Here is a tiny trained network, its code and every weight. The questions are about switching its units off for an input and a target symbol, where a switched-off unit gives its printed mean instead of its output.

import numpy as np


def w(rows, s, z=0):
    codes = np.array(rows[::2]) - 128.0
    scale = np.full(codes.shape[1], s)
    scale[-1] = z or s
    return codes * scale


def f(y):
    return y / 2 * (1 + np.tanh(0.7978845608 * (y + 0.044715 * y**3)))


def softmax(a):
    e = np.exp(a - a.max(-1, keepdims=True))
    return e / e.sum(-1, keepdims=True)


def log_softmax(a):
    a = a - a.max(-1, keepdims=True)
    return a - np.log(np.exp(a).sum(-1, keepdims=True))


def net(x, mask):
    ids = ['ΘΛΞΦΨΩαβγδζμπστ'.index(c) for c in x.split()]
    T = len(ids)
    res = E[ids] + P[:T]
    q, k, v = (res @ M[0].T for M in (Q, K, V))
    z = softmax(np.where(np.tri(T) > 0, q @ k.T / 4**0.5, -1e9)) @ v
    res = res + np.where(mask[0], z, O[0][:, -1]) @ O[0][:, :-1]
    y = f(res @ A[0][:, :-1].T + A[0][:, -1])
    res = res + np.where(mask[1:9], y, B[0][:, -1]) @ B[0][:, :-1]
    return log_softmax(res[-1] @ U[:, :-1].T + U[:, -1])


Q, K, V, O, A, B = {}, {}, {}, {}, {}, {}
E = w([
[74,98,165,166,137,85,138,116,229],'Θ',
[108,157,101,200,98,170,140,5,103],'Λ',
[187,130,208,164,214,76,107,191,142],'Ξ',
[167,167,108,109,112,218,169,61,66],'Φ',
[110,82,142,152,110,86,38,65,106],'Ψ',
[153,137,197,145,228,160,230,104,56],'Ω',
[168,112,201,15,158,158,166,131,181],'α',
[224,145,93,98,156,229,120,124,107],'β',
[134,195,94,115,181,73,115,102,133],'γ',
[157,115,209,161,71,217,112,97,99],'δ',
[164,72,85,174,201,148,94,123,232],'ζ',
[92,174,202,152,52,42,84,102,97],'μ',
[189,176,125,112,56,145,100,88,243],'π',
[180,153,185,124,156,115,178,15,112],'σ',
[156,112,158,119,162,179,30,89,159],'τ',
],0.02)
P = w([
[220,111,118,199,205,54,116,89,132],'0',
[184,135,129,171,185,73,111,103,134],'1',
[156,157,138,149,159,88,111,124,135],'2',
[121,176,147,126,137,102,109,142,135],'3',
[88,195,159,106,117,120,112,157,134],'4',
[54,217,173,84,97,135,111,175,133],'5',
[20,244,180,57,72,153,108,195,134],'6',
],0.011)
Q[0] = w([
[121,2,125,102,106,217,45,194,128],'h0',
[139,130,83,66,155,164,188,121,48],'h0',
[133,115,127,154,40,199,116,28,100],'h0',
[211,165,200,90,158,175,105,78,189],'h0',
],0.033)
K[0] = w([
[118,42,154,122,137,252,40,180,131],'h0',
[150,164,116,91,181,187,227,147,42],'h0',
[145,111,138,164,21,192,116,23,69],'h0',
[235,126,175,75,145,170,122,119,179],'h0',
],0.033)
V[0] = w([
[3,226,200,11,50,187,75,179,133],'h0',
[94,154,139,111,116,140,115,137,118],'h0',
[34,192,192,54,64,190,91,158,134],'h0',
[159,98,104,151,153,111,132,126,123],'h0',
],0.0054)
O[0] = w([
[253,47,84,225,209,69,108,58,120,6],'h0',
[145,97,102,147,124,120,123,118,139,97],'h0',
[226,67,110,176,197,98,136,74,131,37],'h0',
[87,148,137,105,87,138,107,142,129,120],'h0',
],0.0022,0.0014)
A[0] = w([
[169,102,85,79,84,160,181,120,100,94],'n0',
[222,7,102,190,147,100,141,127,169,116],'n1',
[111,139,107,148,155,126,170,116,143,173],'n2',
[129,84,177,135,106,152,102,134,165,250],'n3',
[229,93,57,219,201,72,137,107,47,227],'n4',
[67,98,78,122,156,116,99,110,87,188],'n5',
[152,71,71,202,90,118,140,115,143,48],'n6',
[148,125,88,134,151,160,128,209,145,117],'n7',
],0.017,0.002)
B[0] = w([
[74,90,189,50,112,77,124,61,140,156],'n0',
[135,1,97,132,153,180,4,185,205,176],'n1',
[59,137,165,112,146,175,98,95,147,170],'n2',
[139,130,125,143,141,96,251,84,106,254],'n3',
[175,19,97,163,134,154,2,168,185,224],'n4',
[163,111,52,120,173,72,215,117,80,138],'n5',
[170,88,107,197,110,114,25,145,158,134],'n6',
[212,171,56,206,149,122,194,114,47,152],'n7',
],0.012,0.0067)
U = w([
[179,92,178,181,245,120,52,18,164,255],'Θ',
[95,255,151,109,143,97,160,56,101,247],'Λ',
[140,51,143,8,143,116,168,225,137,66],'Ξ',
[67,105,195,134,178,237,76,206,91,56],'Φ',
[176,179,103,124,43,164,124,138,241,21],'Ψ',
[36,139,47,201,79,207,65,50,103,35],'Ω',
[80,117,18,176,162,195,160,188,141,72],'α',
[71,50,105,38,51,172,73,109,95,98],'β',
[100,119,197,176,41,62,43,162,91,40],'γ',
[71,209,44,53,224,92,29,152,156,84],'δ',
[10,73,141,177,130,105,146,136,190,21],'ζ',
[115,31,173,193,24,203,175,159,70,131],'μ',
[200,136,72,59,104,199,69,157,31,103],'π',
[79,48,56,121,119,78,134,123,61,111],'σ',
[158,152,161,163,165,99,125,248,116,30],'τ',
],0.0065,0.005)

Each question gives the input, a string of symbols that net reads in full, and the target symbol t.
The units are the heads (4 rows each of Q, K, V and O) and the neurons (one row each of A and B). Each row of codes is followed by its name. A weight is (code - 128) times the scale printed after its matrix; where a second scale follows, it is the last column's (O, A, B and U).
mask holds one flag per unit, heads first, then neurons. A switched-off unit (its flag False) gives its mean, the last column of its rows in O or B, instead of its output. The means were averaged over made-up inputs and are rounded, as every weight is.
A unit's drop is (log p(t) with every unit on - log p(t) with that unit switched off) / (log p(t) with every unit on - log p(t) with every unit switched off).
The circuit of an input: a set's keep is (log p(t) with only the set's units on - log p(t) with every unit switched off) / (log p(t) with every unit on - log p(t) with every unit switched off). Starting from all 9 units, units are removed one at a time, each time the one whose removal leaves the highest keep (on an exact tie, the one counted first), for as long as the keep stays at least 0.8.
circuit, biggest first: the units of the circuit, biggest drop first
top k neurons: the k neurons with the biggest drops, biggest first
drop of u: that unit's drop, to one decimal
input Ψ γ Ψ, target Λ: circuit, biggest first => h0, n4, n1
input π Ω Λ Ω Ω γ, target Θ: circuit, biggest first => h0
input Ξ τ Ω γ Ψ Ψ, target Λ: circuit, biggest first => n4, n1
input γ Λ Ω π π, target Λ: circuit, biggest first => n4, n1
input τ μ δ τ π, target Θ: top 3 neurons => n1, n6, n3
input π β γ τ ζ τ, target Λ: circuit, biggest first => n4, n3
input τ β β, target Λ: circuit, biggest first => h0, n4, n1
input π π τ τ, target Λ: top 3 neurons => n4, n1, n3
input τ Θ π δ Ξ γ Ξ, target Λ: circuit, biggest first => n4, n1
input δ μ π μ γ δ, target Λ: circuit, biggest first => n4, n3
input τ τ γ Ξ Ψ Ψ, target σ: top 2 neurons => n5, n2
input γ π γ γ γ ζ ζ, target α: top 2 neurons => n7, n0
input Ω π γ Λ β Λ Λ, target Λ: top 4 neurons => n4, n1, n5, n6
input γ π Λ σ γ γ Ω, target Θ: top neuron => n4
input Ξ π π, target Λ: circuit, biggest first => h0, n4, n1
input Θ α Φ τ Ω Φ, target β: top 4 neurons => n0, n3, n7, n5
input δ β μ Λ Λ, target Λ: top 3 neurons => n4, n1, n5
input α τ δ μ γ β, target Θ: top 2 neurons => n0, n4
input γ Λ Ω, target Φ: drop of n3 => 0.2
input π μ σ, target Λ: drop of h0 => 5.6
